Each row was made from one small tree. The marks that hang from a mark follow it in brackets, in alphabetical order. Every link used is in the known rows. Write each row's tree.
Known rows:
sugok[kotu zenam[bobo[miga[vedor]]]]: [  66  253  -99  115  269  206   -1   24  304  315  -20  174  -72  -79
   11  -91  412    9 -223  -31   -3   53  -74  -56  -66 -276  -14  102
   78   72   80 -154 -402   48 -153  124 -253  -42   96  110  171  251
  -13 -154 -141 -134 -183 -218   30 -165  -69]
durag[duliza[bobo sugok[kotu]]]: [ -51  192   80 -136 -153  -37 -378   27   13  -95   32 -134   81  -25
  299   66   -3  167  -86 -140  -83 -178    4  157  118 -199  -45  -22
   93    3 -129   55  -65  183 -235  207 -130 -238   48   31  138  -23
  -96  -75   96  397  -65 -301  128   61   37]
nodo[miga[durag] vedor[dedopi]]: [ 118   41   91 -141  -52 -345  277   -3 -145 -186  -64 -145    4 -359
  -52 -155   33   15  188 -323 -250    8   -6  -75  441  -52    3 -144
 -259   56  331 -263 -178 -220   77 -316  212 -295   29  -33  -52   -3
  200  -76  123   58  142 -281  105  267  113]
vedor[dedopi[kotu[guko[bobo[pusebu[musebe]]] poge]]]: [  -2  -42   83  139  -73   42  -48  -51   65 -190  -59   77   45   63
  205 -250 -436   14   55  -19  176  -15   27  115 -109 -169   54   63
  -87   82 -191   -7   95 -104  -42  -17  296  112  -59 -121 -129  114
  -61   10   66  134  157  122  174    9   32]
bobo[guko miga[durag[duliza]]]: [-340   93 -190   14  213  -56 -181   13   84   51  116 -119 -262  -66
   27  223  159  -46 -200 -153  125 -233   81 -210  -38  134  -39   30
   -9  159   88 -111 -162 -122   54 -135 -212   36  -32  -54   37 -114
   20  134    3    3   74   -7 -103  -44   19]
vedor[dedopi[kotu[sugok]]]: [  59   30  141  -45   72   19   40 -190  -18 -203   97   73  146  111
  174 -126  -53   13  152  -80  154   11  -24  -94   13 -164   44   95
    1  -70 -176   41  135   16    2   26  215   76  -62  -55    3   77
   46  -85  130   18  198  -32   86   32 -110]
pusebu[musebe[sugok] zenam]: [ -92  133  176 -109 -129 -163 -213 -124  -37   24   16 -338   89 -154
   70  -75  117   79 -150 -114   43  -40  209  111  -18   80   84 -277
   40   32  275  156  264  149  128  171 -131 -158   77  162 -227   97
 -111   65  -34 -121   58 -209   -2 -210 -210]
zenam[bobo[guko miga[durag vedor] pusebu[musebe]]]: [-395  109 -214  -19  220  113   51   13  170  195   36 -107  -68 -192
   40  395  302   12 -208   -8  154  -87  152  214 -153  -65  -61 -243
 -117  248  176 -105 -269  -56   63 -151 -273 -102    2 -120 -184  156
   80  314 -140 -266  -44  194 -164 -320 -148]
bobo[guko miga[durag[nodo] vedor]]: [-486  111 -210  176  344  167 -118   17  168  139   19  -98 -145 -196
 -117  336  201  -91 -249 -114   38 -172  124 -133    5  223  -92  -13
  -54  179  200 -254 -207 -234 -116 -159 -161   23  -56 -152  -13  -68
  114   29  -81 -116   48   32 -310 -320   74]
guko[bobo[pusebu[zenam]]]: [-187   81  -63   -6   70   27   33    6  -27  276  -20 -183 -284  231
  197  -28 -104  -95 -211 -216   99  -64  144  -55  -17 -171  128  -34
 -105 -108   25  -75  -43   55   91  -63  -63  160   15   77  145  -42
   15   91  108  -10 -107  113  133  -27  -69]
zenam[bobo[guko miga pusebu]]: [-256  152 -208 -103  215  -17  186    7  209   46   50   81 -205  189
   76  319  109  -37 -180  -33  175 -128   30   77 -149 -172 -142 -109
   28  144  -67  -21  -64  -34  121  -95 -279   -8   65   11   29    4
  -70  372   25 -236  -67  259   18 -176 -199]
sugok[zenam[bobo[pusebu]]]: [  30  142 -126 -137  124 -142  175   55  152  237  -93  111   14  156
  -10 -167  293  111 -198  -57  -19  -31  -93  104  -53 -139   25  -16
   96  -69    7  -69 -220   97  -56   91 -173  -23  -29  123  147  193
  -36   57    5 -146 -138   36  -16   41  -24]
duliza[bapu[poge] bobo[miga] lado]: [-129  348  -11  -10 -310 -272 -459  -27  -45 -195    1 -160  292 -374
  154  103 -124    6   94 -155 -464 -248 -167   38  390  -26 -365 -333
  164   58 -205  383 -181 -132  -42  -28  156 -336   88 -131   93  -48
   71    8  378  177  -42  395  113  114   66]
poge[kotu[guko[bobo]] lado]: [ 145 -240  -40  161  151  110   96  112 -166 -153  -63   10  -99  385
  215 -203 -314  -91  168  149  -53   97 -212  -69 -436 -308  130  194
 -270   -5   53   -2   49   77  -86 -123   75  202   73  131  174  -31
 -108    2  272  313   33   -1 -200  329   14]
dedopi[kotu[bapu guko miga[durag] sugok] vedor]: [ 284 -309   42   66  -63  143 -116  -90  -75  264 -276  166  463   -1
 -117 -142 -311  -38  289   99  146  415  141  111 -172   76 -212   68
  -45  171 -140  -72   -4 -156 -292  -92  575   -7  -58    3 -130   86
  273  163 -187   64   42  184  301   26  -61]
bapu[dedopi[kotu[guko miga sugok] vedor] poge]: [ 241 -291  235   36 -302 -128   22  -75  186  -41 -128  225  363   20
 -166 -117 -111   47  263  -56  -18  159  152 -239    9 -139 -267  124
  121  218  144  349 -174 -171 -203  -17  771  -12  -22 -156 -140  -61
   -4  157   63 -125  -51   -2  287 -179 -291]
lado[durag poge[nodo]]: [  67 -138  -55  -88   48 -166  329   61 -248  -23   34  -48  -57  294
   10  126   37   29  -11  259 -182  -36 -163 -283  182  140  163   55
 -106 -259 -185  144  -20  181  186  -14 -115  125  -51   32   73 -132
  -57 -386 -156  166   31 -205 -529  346  305]
miga[durag[duliza[bapu lado[poge] sugok[zenam]]]]: [-125   79  -24 -147 -226 -269 -210  143 -227  -34   81 -239  242 -260
    0 -151  254  116  -64   -2 -349  -27 -151  123  241  260   69 -135
  108  -30  -34   27 -231  -58  -50   32  -71 -252  -36  -72  128   24
  160 -160  -64  257  -23 -217 -242  268  351]
bobo[guko miga[durag] pusebu]: [-537  171 -360   10  249  -26 -133  -45   16   83  156  -40 -239  -30
 -184  267   39  -58 -256  -79  114 -175   68 -222   11   35  -54 -112
  -53  244   56 -227 -155 -167  205 -229 -215  137   -9 -116   67 -100
   25  298   79 -243   63  404  -58  -88    3]
sugok[kotu zenam[bobo[pusebu[musebe[poge[nodo]]]]]]: [ 108  164 -145   -4   33  -10   80   80  220  230  -63   56 -138 -110
   22 -207  345  118 -258  135 -138   37 -153  108  -65 -247   66   19
  153   35   18 -138 -359  172   50  237 -290  -22   57   85  -35  310
 -219 -219 -113 -120 -119  -76 -115    0  120]
dedopi[kotu[guko] vedor]: [  65 -192  152   88  136  -93  125 -238  -31 -110 -236  102  164  122
  126 -391 -211    4  201 -136  368   41  256 -157 -115 -241  -68  116
  101  158  -70  -12  -30 -156   45  -27  330 -210   50  160  -19  -95
   33   -8   42   48  -93  -22  238  256 -309]
duliza[bobo sugok[zenam]]: [ -63  205   42 -191 -203 -192 -322  -25   -9  -67  -67    4  357  -32
   60 -109   16  142  -80 -207 -297 -188 -217  204  152 -161  -68 -162
   67   83 -135  -20  -83  -13 -299  206   -5 -336   85  147  214   66
  -69  -78  364   63 -130   32  175  212   49]
zenam[bobo[guko pusebu]]: [-205  107 -193 -163  145 -129  213   69  198   99  -16   25 -110  259
  111  177  110   28 -157  -51  146  -70    2  226 -188 -173 -119  -85
   25  -17  -77   12  -78   49   92  -16 -214  -31   17  -27   18  110
  -26  305  -52 -110  -91  140  -89 -180  -97]
guko[bobo[miga pusebu[zenam]]]: [-239  125  -75   53  140  137    8  -55  -18  220   47 -126 -379  165
  159  115 -103 -161 -236 -198  126 -122  171 -198   19 -171  107  -57
 -101   54   36 -109  -30  -30  120 -142 -127  184   64  115  156 -152
  -29  158  185 -135  -84  230  238  -20 -171]
dedopi[kotu[bapu] vedor]: [ 223 -193  143   33  100  -37   65 -203  -57  161 -231   45  148   29
  228 -179  -96   -2   53 -278  366   98  189 -120  156  -78  -92  152
   54   28  -24   26  -35 -189  203  -12  204  -96  -12  184 -139  -36
  140  -64   26  -11  -78  106   40  272 -213]
bapu[dedopi[vedor] poge[lado[durag[nodo] zenam]]]: [ 108 -432  204  224  -61 -287  293  153  -84 -164 -174   -4  244   57
 -121   39  -85  151   41 -161 -357  119    1 -469  285 -114   31  300
  -66  -58  309  287  -63 -118  150  -99  441 -118  -17  -13   17 -247
  -38 -123  -87  184 -191 -240 -316  105 -279]
poge[kotu[miga[vedor]]]: [ 142   17  -50  -13  123  294  -34   -6  -39  152   90   66  -10  168
   35  143  138  -57   25  102  158   31  -52  -24 -248   32   25  -19
 -159  -34  206   73  -62  179  -80   26  -86  314  -93  -51  -22   77
  126  -79   79   37   44  -12 -248  -61  189]
durag[duliza[bobo[miga]] nodo[vedor]]: [ -49   44   30   32   27 -109 -184   38   73 -138 -165 -234 -105  -92
  214  213  -22  148 -126 -158 -254 -241  176   25  311   87  -52  -67
  240  117   -6  -11  -24   22 -282  -30 -112 -253  -81   11  117 -297
 -145  -85  108  407  -55 -277  108   -9   28]
vedor[dedopi[kotu[poge[nodo] sugok[zenam]]]]: [ 247   60   93    1 -131   40  -53 -118   62 -187   38  241  265   46
  103 -283 -129   72   25   82   17   44 -186    2   -7  -65   19  135
   53  -75 -269  -64  109   -5 -106   88  269   90 -129  -60  -52  149
  -59 -241   89   44  271   29   40   89  197]
bobo[guko pusebu[zenam]]: [-335  222 -173  -16   67 -125 -196  -42  108  208   20 -151 -177  252
   67   90 -103   41 -343  -42  160  -59  156 -107  -69    1   27 -121
   56   51   11  -25   52  -27  282  -32 -138  100   30  -68   62   35
 -143  227  -50  -51  -47  181  -71 -190  -57]
musebe[pusebu sugok[kotu[poge]] vedor]: [  80   55 -129   28  -70  -17   35  121 -167 -569  331  228 -146 -332
 -631  -68  114  -31  294  269 -101  -83 -219  156   21  209  -19  -45
  233 -100   20   62  451  147   40  200 -527    8  103  -56   32  -45
 -117  -23   11 -197   39    5   -3 -310  -15]
musebe[dedopi[vedor] poge[bapu] pusebu sugok]: [  81 -179   53  -93 -221 -167  407  -47 -124 -819  335  123 -134 -461
 -584   63  394   24  432  334  -28 -113 -110   28  255  416  206  151
  221 -261  -31 -117  730  -48  354  104 -499 -264   73  130 -258 -330
 -246  -69  227 -544  -16  247   82  230 -240]
sugok[kotu[bapu[dedopi] guko[bobo] miga poge]]: [ 240  -32  -13  187 -172  271 -237  353  341  457 -243  243  -35   63
 -154  -61 -564 -122   20   72 -142  274 -153  213  -91   69 -294  185
   -2  -84  -79   30  -99 -100 -408  123  443  346   19 -139  -19  199
   34   32 -325  285   33   14  267 -292  354]
lado[durag[duliza[sugok]] poge zenam[bobo[guko]]]: [ -17 -301   40  -43   26 -223  315  291 -304 -230  114  -92  128  548
  137  428   -1  130  -42  272 -198  133 -178   91 -123  216  222   99
 -195 -100 -315  305   16  206  129  -47 -314 -214    8   41  277 -115
 -112  -75 -474  274 -319 -529 -491  110   25]
lado[poge[bapu nodo]]: [ 272  -51   13  -12  -65 -244  321  -36  -87 -204  113  -26  -80  147
  157  -40  200  -71  -59  172 -118  -38 -166 -202  244  140   37  122
   19 -264 -100  114 -105  123  196   46 -169  102  -50  176 -158   18
   -6 -377  -17  -77  207    8 -535  287  386]
vedor[dedopi[kotu[miga[durag[duliza]]]]]: [  90  -57  112   18   12   40  -63 -139  -11  -92   86   14  -30  -25
  280 -108   77    6   -3 -167  207  -26   13  -52   33  -71  153  146
  -75  -69  -53   12    0   21   37   30   96  172 -136 -187  -86   69
  220  -78    0  179  154 -222  -33   23   98]
dedopi[kotu[poge[nodo]] vedor]: [ 210 -169  134    2  -64  -26  132 -248  -26 -111 -176  194  236    4
  184 -339 -167    4   27 -110  294    3  143  -56  -16 -155 -114   92
   91   37 -109  -66    9 -119  152   32  229 -148  -53  131 -184 -105
   55 -207   64   72   39   33   74  274   29]
zenam[bobo[guko miga[vedor] pusebu[musebe]]]: [-318  150 -141   16  204  102   84    9  244  192   19  -32 -104  -39
  116  419  251   26 -227   33  214 -129  145  199 -155  -82  -84 -214
  -51  232   90   -3 -153  -25   86 -110 -288  -76   30  -45 -147  114
  -86  309  -90 -317  -69  241  -98 -326 -223]
dedopi[kotu[bapu poge sugok] vedor]: [ 303 -217  110  -68  -93  117  -28 -140  -51  151 -228  224  497   78
    2 -120 -354   21  212   18  190  287  153  120  -60   89 -277   77
   45   69 -172    9  122 -157 -113  -27  404  -71  -69  109 -142   21
  105    8  -84  102   59  213  265   70  -75]
miga[durag vedor[dedopi]]: [-192  118  -41    6  208  175   34  -34  -63   36   49 -104  110 -357
  -21   71  227   62   48 -153   92  -70  105  -51  123   95  101   38
 -168 -150  284 -232 -171  -18  -85  -89   58   -1 -144 -194 -108  189
  402 -183 -158   89  146 -153 -256 -102  156]
bobo[guko miga[durag] pusebu[zenam]]: [-501  226 -283   21  175   25 -273 -117   27  138  127 -174 -251  -25
  -76  244  -37  -59 -349  -66  119  -83  196 -268  -15   29   26 -189
  -27  278  134 -200  -76 -171  292 -184 -201   97   58 -113   32  -45
    8  319  -13 -144   12  273  -21 -173  -92]
dedopi[kotu[guko miga[durag] poge[bapu]] vedor]: [ 270 -331   86  131 -163   71  -24 -198   16  -75 -185  231  343  -32
  -35 -409 -276 -122  201   47  164  311  151   78 -203  -67 -145   86
  -70  173  -82 -113  -51 -209 -152  -35  427  -42  -43  -41 -260   38
  281    5 -176  160   84   65  224   65  135]
lado[durag[duliza] zenam]: [ -24 -126   97   38  226 -111  115  162 -300   15   10 -179   25  350
   74  128  -83  121  -35    8  -54   10  -36 -190   42  135  240  118
 -153 -340 -142  124   45  308  111  -12  -81  -22 -126   52  265 -147
  -40 -206 -372  335 -120 -411 -277  230    6]
duliza[bapu sugok[kotu]]: [-100  316  108 -146 -233  -76 -215   59   62   29   64  -92  203 -134
   22 -132   76  -28 -107 -135 -201    1 -155    0  272 -192 -193 -139
   54   26 -149   11   -1 -168   39  206   34 -212  133   76   32   23
    5 -210   36   15   13  -26   22   65   86]
guko[bobo[miga[durag[duliza]] pusebu[zenam]]]: [-282   70 -118   30  112  150  -93  -19  -90  213   82 -245 -402   17
  175  119   -6 -111 -254 -205  107 -112  225 -170   30  -96  187  -31
 -135   58  117 -184 -154   -1   70 -177 -165  155  -10   16  124 -148
   76  159   74   25  -58   74  155   -5  -84]
musebe[dedopi poge pusebu[zenam[bobo]] sugok vedor]: [ 122  -58   61 -287 -162    3  427    5 -110 -805  272    9 -473 -473
 -607  237  320  -20  550  462 -229 -204 -145  359  -50  507  238 -199
  388 -226   87  141  779  149  382  222 -710 -286  196  -41 -116 -157
 -285  116  154 -395 -170  -57   28  -95 -353]
bapu[dedopi[kotu[miga[durag] poge] vedor]]: [   8 -283  221  -50 -111  -15   24 -117   58   78 -125  162  170  -94
 -115 -217  -46  -22  137 -232  128   95  112  -69   81   -8  -79   61
  123   51  206  127 -151 -228   71   42  433   11  -56 -142 -130 -100
  205  -12  -64   61  -26  -93  191   28  -58]
dedopi[kotu[guko poge]]: [  33  -89  106  -64   52   32    7 -133   88 -103 -189  172  196  211
   83 -341 -424  -71  152   28  146   20   60  144 -285  -58 -217  -27
   28   17 -205   23   -1  -62 -204   67  311   13  -20  -61   -4   75
  -14   34  -16  174   86  -91  136   13   96]

Write each row's tree:
[ 286  156  -15  184 -151   41 -160   95 -164 -541  332   32 -255 -431
 -380   17   38   31  188  205  -27   56 -186  -19  291  199  199   60
  243 -120   73   91  621   64  259  218 -442   37  153  -62 -109   99
 -107  -48  -83 -135   64  -10  -95 -292 -185]
musebe[pusebu[zenam] sugok[kotu[bapu]] vedor[dedopi]]
[ 106   12   88 -271 -203   48  228  -58 -313 -539  203   59 -226 -148
 -145   66  255   24  235  293  -62 -144 -233  144  -38  297   47   10
  -89  -72  283 -101  125  223   51    9 -340  -30   12    6 -179 -126
 -312 -227  231 -309  196  -56 -417  178  283]
musebe[poge[kotu nodo[miga[vedor]]] sugok]
[   2  -85  208  -94 -177 -158 -128   42   -2   75   23 -198  -45  109
  163  -17  139  107  -30  -76  -93  -50   -4 -303  329  -27   88   70
  -18 -166  -61  343 -137    5  117   48  185   25 -114 -252   14 -180
 -123 -215 -153  258  -37 -304 -261  144  -40]
lado[durag[duliza[bapu[dedopi[kotu] poge]]]]
[ -42  126   38 -207  170   78  116 -129   84   85  -58 -184  -63  -25
  188   92   96  -90  -89 -167   60   15  209  -14 -105 -157  -32 -204
    9    8  202  -14  -45   17   69   49 -107 -142  116  105  -75  126
  199  160 -106   91  -59 -245   42 -111 -236]
pusebu[zenam[bobo[miga[durag]]]]
[-242   57  -75    8  -40  -61   34   62    3  115   78 -153 -250  -35
  -32   38   57  -19 -112 -144   26 -174    9  187   40  -45  146  -68
 -109 -100  -22  -49  116   92  106  -69 -161   49  -26   89   37 -127
 -106  143  263 -321  -38  250  161    1  -95]
guko[bobo[pusebu[musebe[dedopi sugok]]]]
[-270   82 -139   46  198   93  116    3  -28  178   69  -20 -368  157
   78  133  -42 -157 -159 -206  121 -200   69 -160   41 -163   42    3
 -121   28  -25 -129  -91  -25   50 -178 -138  215   11  112  187 -196
  -16  142  259 -214  -42  336  211   46  -95]
guko[bobo[miga pusebu]]
[ 204  -25  -78   -8   65  133  -38   69   -3  -19  -18  115  -13  316
  -46  -57 -219  -67  149  199   85   73 -115  -18 -384  -41  -66    0
  -76   47   46   94   40  138 -190   55  121  294  -25   12   18   71
    8   61  102  167   87   38  -55   68  164]
poge[kotu[guko miga]]
[ 409 -268  192  288  -46 -132  255  -32 -257 -280  -59   66  212    6
  325 -140 -138   16  -47   53 -242  147 -295 -104  103 -162  217  118
 -172 -140 -174 -110  162   66  301 -182  174  -88  -44  100   22  -63
   12 -299   49   48  104 -178 -252  369  266]
poge[lado[zenam] nodo[vedor[dedopi[kotu[miga]]]]]
[ 310 -217 -117  -12  -85   37   89   45 -208 -209  194   59  142  315
 -172   34  -21 -124  289  507 -213  333 -189  -59 -252  210    6   61
 -162   24  -34  170  -86  149 -188  -52   24  294  -47   -4  -50  120
  115  -85  -82  107  204   53 -316   66  333]
lado[poge[bapu kotu[guko miga[durag] sugok]]]
[ 131   52   64  -25 -167    2 -218  133   67   47   -6   71  153   47
  139 -190   64  172 -231   52 -173   16 -110   91  -39  -88   52  135
   43   24  -47  -99  -12   89 -223  166 -111  -73   22   87  155   37
 -186 -144  -56  326  -22 -395   -8   85  209]
durag[duliza[sugok[kotu[poge[lado]] zenam]]]
[ 198  -59  131   46  -39  -82  -87  -89  161  285 -194  -87  227 -249
  -40 -139   93  121   34  -39   31   43   66   98  103   87   37  -54
   95   30  -32   66   66  -89  147   71  188 -202  -41  207 -195   76
  -99  -66  132 -217  -27  154  154  246 -260]
pusebu[musebe[dedopi[kotu[bapu sugok[zenam]] vedor]]]
[  80  -20   13  197  -81  376  -62  186  110  265  -61  201  216  151
 -129  130 -245  -67  250  303  -43  208  -18  244 -368  120  -60   87
 -204  -29 -170  -87  112   86 -690 -129  469  248 -101 -145  104  140
   97  107 -167   27  130  126  374 -393  129]
kotu[guko[bobo] miga[vedor[dedopi]] sugok]
[ 391  -75 -104  140 -185  170 -238  361  178  671 -282  233  240  258
 -232  -43 -350  -64   65  275 -258  359 -251  309 -263  301 -194  133
  -97  -49 -280  -66    0   -1 -745  -18  486  330  -92   65  158  251
  -16  164 -158  -26   52  328  356 -163  279]
kotu[bapu guko[bobo] miga sugok[zenam]]
[-287  150  -51  126  174  304  -25  -64   -6  308   46 -123 -325   65
  161  214   -3 -133 -240 -137  180 -109  239 -156   20  -92  135  -61
 -153   51  117 -160  -98  -23   43 -188 -134  164   27   35  132 -108
    8  104   80 -188 -106  201  155 -147 -146]
guko[bobo[miga[vedor] pusebu[zenam]]]
[  67  115  -76  120  114  114  -94   90  210  250 -107  137  -31  112
  -97 -142 -185  -84   12   79   -5  120  -14  -14 -216 -157 -176   60
   17  -17  -71  -38  -85  109 -257  135  144  197   70  -12   94  164
   66    0 -196  173   16 -166  193 -205  154]
sugok[kotu[guko miga]]
[ 109  119 -117  168   52  323 -343  171   64  551  -51  -57   57 -306
   31  148   76   -6 -126   31  -64  230  -22  194   95  169  -95   35
  -40 -156   72  -93 -271  126 -220   51    4  188  -56 -224  -33  279
  326  -84 -401  277   14 -194 -168 -269  428]
sugok[kotu[bapu miga[durag[duliza[lado]] vedor]]]
[  52  -28   58 -215 -164  -22  278  -27 -188 -778  303  -23 -488 -496
 -693  175  242  -17  522  442 -234 -256 -126  174   52  620  275 -169
  390 -228  112  110  812  116  425  201 -655 -189  164  -45  -71 -236
 -323   22  217 -396 -103    8   27  -26 -269]
musebe[dedopi poge pusebu[zenam] sugok vedor]
[  42 -236  289  -34  -68  -24   45 -150   53  125  -61  151  187   76
  -94 -124   68   -1  206 -146  146  133  101 -155   82  -84  -50   72
  190   46   98  226  -56 -113   29   38  463   17  -22  -42  -12 -143
   41   26   26 -124  -29  -18  294    6 -299]
bapu[dedopi[kotu[miga sugok] vedor]]
[-234   63  -15   15  -77  -46  -91    5  -78  187   45 -265 -203   57
  130  -25   -2  -31 -227 -178   78  -63  148  109  -19 -100  174 -129
 -119    1  101  -11   74  103   99  -31 -147   68   26  101   -1  -35
  -90  143  115 -179  -60  119  126 -141 -131]
guko[bobo[pusebu[musebe[sugok] zenam]]]
